[128 = 0]

[142 119 121 145 131 134  93 136 154 125 120 149 108  62  92 169 116 118
 109 132 134 131 104 169 158 118 133 132 113 139 127 121 135 146 124 117
 128 124 116 131 128 114 105 115 114 141 131 110 127 146]
FM:K
[127 126 101 140 133 119  93 138 146 123 154 151 114  75 104 146  97 134
  95 132 112 138  98 167 136 120 130 125 137 143 105 119 144 174 122 141
 130 119 138 151 120 112 116 125  99 157 128 100 120 137]
FM:H
[141 122 130 137 138 137  94 135 162 126 136 144 122  74  86 160 113 131
 103 146 107 117 100 177 150 121 139 127  97 140 142 107 137 144 165 138
 140 128 120 132 115 139 112 132  95 146 129 114 137 134]
FM:S
[116 117 145 141 133 130  71 141 170 127  90 168 105  58  99 140 116 139
  91 122 103 113 116 147 132 126 134 135  96 161 115 121 138 158 133 143
 131 143  73 135 140 115  91 121 134 142 100 100 127 151]
FM:H
[120 119 114 144 127 131  93 132 158 116 121 162 118  86  94 162 103 136
 111 140  64 130 102 179 161 102 143 120 118 136 122 132 134 142 131 117
 134 116 115 151 122 117 101 110  95 158 132  99 119 143]
FM:K
[138 134 128 135 133 137  87 133 128 123 151 154 148  49  94 169  98 116
 110 150 147 146  84 207 150 116 127 123 140 157 115 103 136 153 116 148
 141 142 162 155  96 120 116 132 105 165 138 115 130 126]
FM:K
[113 124 119 134 127 129  68 131 152 136 140 152 106  60  87 136 124 125
 101 146 135 126 119 162 144 126 138 127 127 145  99 102 156 145 131 150
 107 158 136 161 131 108 111 136 124 130 118  87 122 133]
MZ:W
[113 107 123 142 128 142 106 134 138 144 146 141 107  72  90 147 137 107
  94 134 151 137 118 168 152 135 125 126 156 133 126 115 147 158 126 144
 126 159 150 131 125 109 136 131 119 141 124 115 131 128]
MZ:W
[129 128 119 143 127 135  77 125 155 125 135 150 115  56  72 145  95 131
  79 161 115 132 100 169 132 119 155 126 120 158 117 115 135 150 134 118
 147 130 132 144 118 110 112 122 101 162 121 108 121 135]
FM:H
[125 114 126 132 119 137 108 135 139 127 132 142 112  82  92 124 145 110
  93 137 139 140 120 163 133 124 128 120 151 127 112 107 157 120 136 139
 117 149 142 148 125 118 127 142 134 144 137 115 135 115]
MZ:W
[124 100 121 152 124 129  87 123 166   4 105 152 109  78  77 128 124 121
  87 140 128 135 132 152 141 135 127 131 124 120 112 114 150 132 120 137
 123 153 111 139 128 114 125 138 122 136 111 108 134 124]
MZ:F
[116  99 123 141 136 121  79 141 151 133 142 151 108  68  89 157 109 148
 104 162 132 139 109 187 142 121 131 131 144 157 102 110 137 158 135 148
 119 142 143 141 123 117 119 136 128 140 128 119 112 136]
FM:S
[136 134 130 141 145 140  89 131 140 128 141 119 117  48  77 210 121 108
 116 152 137 131  96 187 155 124 135 118 137 140 120 112 134 151 143 143
 136 146 156 143 125 124 116 130 112 146 130 124 124 127]
FM:K
[135 112 148 133 137 141  71 137 166 135 125 141 101  24  68 171 119 132
 100 149 116 129  90 168 140 129 122 127 122 152 120 110 122 149 126 148
 127 137 122 138 118 129 108 129 116 151 117 119 118 131]
FM:S
[121 115 119 136 138 148  91 131 167 115 128 134 120  74  91 138 109 143
  77 133  84 142 100 179 120 113 133 121 133 139  93 109 149 151 131 133
 139 117 131 137 115 123 119 133  94 160 136 106 137 125]
FM:H
[112 102 123 134 133 164  77 135 140 132 121 137 103  51  91 178 138 110
 108 133 120  57 102 165 143  93 119 131 121 149 109 104 135 158 123 151
 126 149 116 145 126 122 103 133 124 141 119 104 134 127]
FM:K
[124  80 142 146 138 132  62 135 157 136 125 141 123  54 104 158 132 131
 114 151 121 109 107 184 151 122 123 121 133 147 117  97 139 151 133 148
 132 136 126 136 118 118 103 121 124 146 117 120 133 121]
FM:S
[148 126 135 134 128 137  79 135 153 147 136 141 117  70  77 179 112 130
 115 146 105 124  97 164 154 121 130 120 128 132 128 123 145 135 129 138
 126 134 119 150 123 108 114 136  95 137 118 103 134 122]
FM:K
[126 110 126 147 127 146 104 137 160 129 145 151 121  75  80 165 110 168
  84 157  43 126  99 186 127 125 131 121 136 130 130 112 138 133 132 139
 156 116 121 140 103 126 125 132  93 182 136 117 121 133]
FM:S
[117 117 115 128 137 137  85 132 148 124 136 142 112  75  80 190 117 117
  98 141 122 134 106 188 149 126 121 122 132 134 106 114 126 148 125 149
 133 141 122 137 110 126 115 122 119 168 131  98 121 136]
FM:K
[ 91 124  79 154 118 114  77 125 148  69 141 162 103 123  95 138 100 131
 164 144  84 136 122 173 201 123 130 145 128 134  84 145 162  58 155 131
  98 144 111 164 138  95 111 118  93 130 119  63 118 138]
MZ:G
[124 129 119 133 126 130  78 139 162 113 124 157 116  88  88 152  87 130
 138 139 113 130 120 149 150 136 130 124 121 133 113 124 142 130 123 144
 116 145 110 140 136 113 112 127 106 147 121  96 123 133]
FM:H
[127 116 127 147 124 114  82 124 150 137 122 136 118  49  62 167 118 127
 107 161 120 135  94 187 168 125 128 113 143 135 120 115 137 138 123 150
 146 133 132 143 123 122 126 126 105 148 130 103 122 134]
FM:S
[124 124 118 136 123 137  68 134 148 122 130 146 108  74  87 160 117 119
 104 137 122 116 112 170 162 120 122 115 124 139 113 118 135 142 115 137
 135 142 108 156 123 117 110 129 112 153 117 101 124 126]
FM:H
[ 92 105  95 147 128 130  86 129 130 129 146 151 103  88  92 119 106 133
 110 148 108 128 127 170 146 129 129 135 139 135 101 127 152 132 136 106
 130 173 126 154 117 111 129 120  94 155 133 101 119 118]
MZ:W
[119 117 125 133 114 132  75 130 163 132 123 156 106  66  83 123 141 103
  58 150 146 138 111 156 151 130 128 124 151 137 110 110 154 147 118 150
 108 160 147 132 119 104 126 143 113 142 123 110 132 119]
MZ:G
[119 139 108 149 129 150  95 117 135 124 127 155 113  62  80 147 121 132
 109 139 126 134 134 148 174 112 120 129 115 116 117 123 170 140 124 136
 116 153 116 155 127 103 125 124 110 146 106 108 137 128]
MZ:G
[128 131 124 137 138 143 104 134 153 111 146 147 127  74  94 165 115 125
 106 154 110 138 112 184 132 116 139 127 130 133 120 119 138 150 126 141
 139 138 127 153 146 123 114 137  97 169 137 111 127 126]
FM:S
[ 91 129 116 141 129 136  81 134 137 128 137 136 128  77  92 195 122 120
 153 143  92 137 112 187 185 110 126 126 135 122 131 127 142 129 135 136
 125 120 132 160 120 120 114 110  87 135 149 102 122 113]
FM:K
[ 95 124 115 135 116 123  73 129 136 133 133 142 111  69  82 122 128 100
 116 148 147 144 115 157 162 152 122 129 147 128 112 110 166 147 126 146
 129 160 148 155 112 101 126 130 120 148 131 141 131 130]
MZ:G
[112 115 141 132 126 132  91 135 146 132 129 176 113  79 106 126 126 112
  90 139 131 137 114 164 144 123 129 132 136 135 106 119 120 145 127 144
 119 142 131 145 118 106 122 110 117 142 121 102 134 125]
MZ:W

[144 117 149 135 101 136 142 143  96  59 108 129 154 132 138 123 120 119
 137 128  87 133 112 127 108  79 149  93 131 148 109 108 117 112 130  67
 144 122  99 113 140 110  80 111 136 107 137 107 106 119]
PG:(65)
[ 92 115 115 101  93 105 174 113 142 114 130 130 126 115 166 143 133 124
 138 124 111  77 173 133 121  94 138 113 149 167 137 104 129 134 140 110
 132 133 163 144 151 126 118  95 138 109 127 143 107 107]
MG:(69)
[128 125 157 144  94 153 121 119 144 125 143 123 141 126 178 130 121 124
 119 135 121 100 152 113 132 112 130  91 128 183 123  95 133 161 114 114
 116 106 134  88 119 128 103 118 127 112 141 118 116 137]
Td:(68)
[113 128 137 136  96 149  93 130 135  93 126 129 150 138 127  98 125 120
 126 135 103 127 122 128 124 117 145  96 136 130 120 130 134 124 124 139
 127 127 103 116 115 130  92 132 119  96 151 112 136 134]
PG:(75)
[126 131 146 137 108 144 131 145 124  69 116 117 148 127 139 116 135 138
 128 128 124 185 136 126 121 121 137 100 126 145 124 119 135 128 120 117
 145 130  89  54 131 121 112 121 127  74 150 103 113 132]
PG:(65)
